Below is a small trained network, with its code and all its weights. Each question gives an input and a class and asks what happens when units are switched off, that is, made to give their printed mean instead of their output.

import numpy as np


def w(rows, s, z=0):
    codes = np.array(rows[::2]) - 128.0
    scale = np.full(codes.shape[1], s)
    scale[-1] = z or s
    return codes * scale


def norm(h):
    return h / np.sqrt((h * h).mean(-1, keepdims=True) + 1e-5)


def f(y):
    return np.maximum(y, 0)


def log_softmax(a):
    a = a - a.max(-1, keepdims=True)
    return a - np.log(np.exp(a).sum(-1, keepdims=True))


def net(x, mask):
    res = np.array(x, float).reshape(1, 3) / 4 @ E
    u = 0
    for l in range(2):
        y = f(norm(res) @ A[l][:, :-1].T + A[l][:, -1])
        res = res + np.where(mask[u : u + 10], y, B[l][:, -1]) @ B[l][:, :-1]
        u += 10
    return log_softmax(norm(res)[-1] @ U[:, :-1].T + U[:, -1])


A, B = {}, {}
E = w([
[109,6,171,116],'x0',
[155,151,225,96],'x1',
[150,151,129,21],'x2',
],0.011)
A[0] = w([
[145,210,105,131,8],'0.n0',
[98,121,21,119,73],'0.n1',
[44,36,146,150,127],'0.n2',
[104,194,68,160,94],'0.n3',
[67,45,168,90,3],'0.n4',
[123,66,11,109,11],'0.n5',
[190,85,98,73,68],'0.n6',
[139,160,146,79,83],'0.n7',
[105,67,110,90,88],'0.n8',
[102,137,129,125,82],'0.n9',
],0.011,0.005)
B[0] = w([
[105,243,145,88,186],'0.n0',
[176,133,84,124,220],'0.n1',
[97,171,150,146,253],'0.n2',
[29,183,112,105,233],'0.n3',
[84,163,106,117,185],'0.n4',
[174,132,118,87,205],'0.n5',
[124,150,117,183,166],'0.n6',
[140,137,178,156,174],'0.n7',
[122,90,97,40,181],'0.n8',
[126,108,137,103,128],'0.n9',
],0.011,0.0054)
A[1] = w([
[216,59,54,106,65],'1.n0',
[124,152,82,82,106],'1.n1',
[225,117,110,84,175],'1.n2',
[105,46,118,189,53],'1.n3',
[156,102,164,218,51],'1.n4',
[86,8,177,92,40],'1.n5',
[159,168,80,151,87],'1.n6',
[61,108,64,163,189],'1.n7',
[103,157,171,145,167],'1.n8',
[196,162,197,76,3],'1.n9',
],0.013,0.0062)
B[1] = w([
[223,17,45,27,163],'1.n0',
[116,126,128,191,199],'1.n1',
[204,94,175,220,186],'1.n2',
[158,212,174,112,159],'1.n3',
[131,95,150,220,150],'1.n4',
[36,187,75,73,176],'1.n5',
[53,119,48,129,177],'1.n6',
[170,60,199,107,254],'1.n7',
[187,93,90,139,215],'1.n8',
[254,174,227,87,170],'1.n9',
],0.0087,0.0073)
U = w([
[61,93,51,179,3],'0',
[209,51,66,75,142],'1',
[109,77,185,201,196],'2',
[232,163,188,82,197],'3',
[94,251,62,124,178],'4',
[1,75,156,46,119],'5',
],0.021,0.004)

Each question gives the input, the list of numbers given to net, and the class t.
The units are the neurons (one row each of A and B). Each row of codes is followed by its name. A weight is (code - 128) times the scale printed after its matrix; where a second scale follows, it is the last column's (A, B and U).
mask holds one flag per neuron, layer by layer. A switched-off neuron (its flag False) gives its mean, the last column of its row in B, instead of its output. The means were averaged over made-up inputs and are rounded, as every weight is.
A unit's drop is (log p(t) with every unit on - log p(t) with that unit switched off) / (log p(t) with every unit on - log p(t) with every unit switched off).
The circuit of an input: a set's keep is (log p(t) with only the set's units on - log p(t) with every unit switched off) / (log p(t) with every unit on - log p(t) with every unit switched off). Starting from the 12 units with the biggest drops (on a tie, the unit counted first), units are removed one at a time, each time the one whose removal leaves the highest keep (on an exact tie, the one counted first), for as long as the keep stays at least 0.8.
units of the circuit, in order: the units of the circuit, biggest drop first
most important unit: the unit with the biggest drop
top k neurons: the k neurons with the biggest drops, biggest first
top k neurons in layer l: the k neurons of layer l with the biggest drops, biggest first
drop when u is switched off: that unit's drop, to one decimal
input [3,-5,-3], class 1: top 2 neurons in layer 0 : 0.n3, 0.n5
input [3,-3,-1], class 5: top 3 neurons : 0.n2, 0.n4, 1.n8
input [6,3,5], class 5: units of the circuit, in order : 1.n5
input [-3,-2,-4], class 0: units of the circuit, in order : 1.n7, 0.n2, 1.n6
input [-2,-7,1], class 1: top 2 neurons in layer 0 : 0.n1, 0.n5
input [0,-2,-3], class 2: top 2 neurons in layer 1 : 1.n7, 1.n5
input [2,-8,-8], class 2: top 3 neurons in layer 1 : 1.n7, 1.n3, 1.n5
input [7,-7,-2], class 5: units of the circuit, in order : 1.n5, 1.n8
input [-4,-3,-8], class 0: top 2 neurons : 1.n7, 0.n3
input [6,-8,-1], class 1: top 2 neurons in layer 0 : 0.n5, 0.n3
input [5,-3,2], class 5: top 2 neurons : 0.n2, 0.n4
input [1,-7,-2], class 1: top 2 neurons in layer 0 : 0.n5, 0.n1
input [-2,-8,3], class 1: top 3 neurons in layer 0 : 0.n1, 0.n5, 0.n2
input [7,3,-3], class 5: most important unit : 1.n5
input [5,3,-2], class 5: drop when 0.n3 is switched off : 0.0
input [8,-2,-4], class 5: drop when 1.n5 is switched off : 0.2
input [4,4,1], class 5: drop when 0.n0 is switched off : 0.1
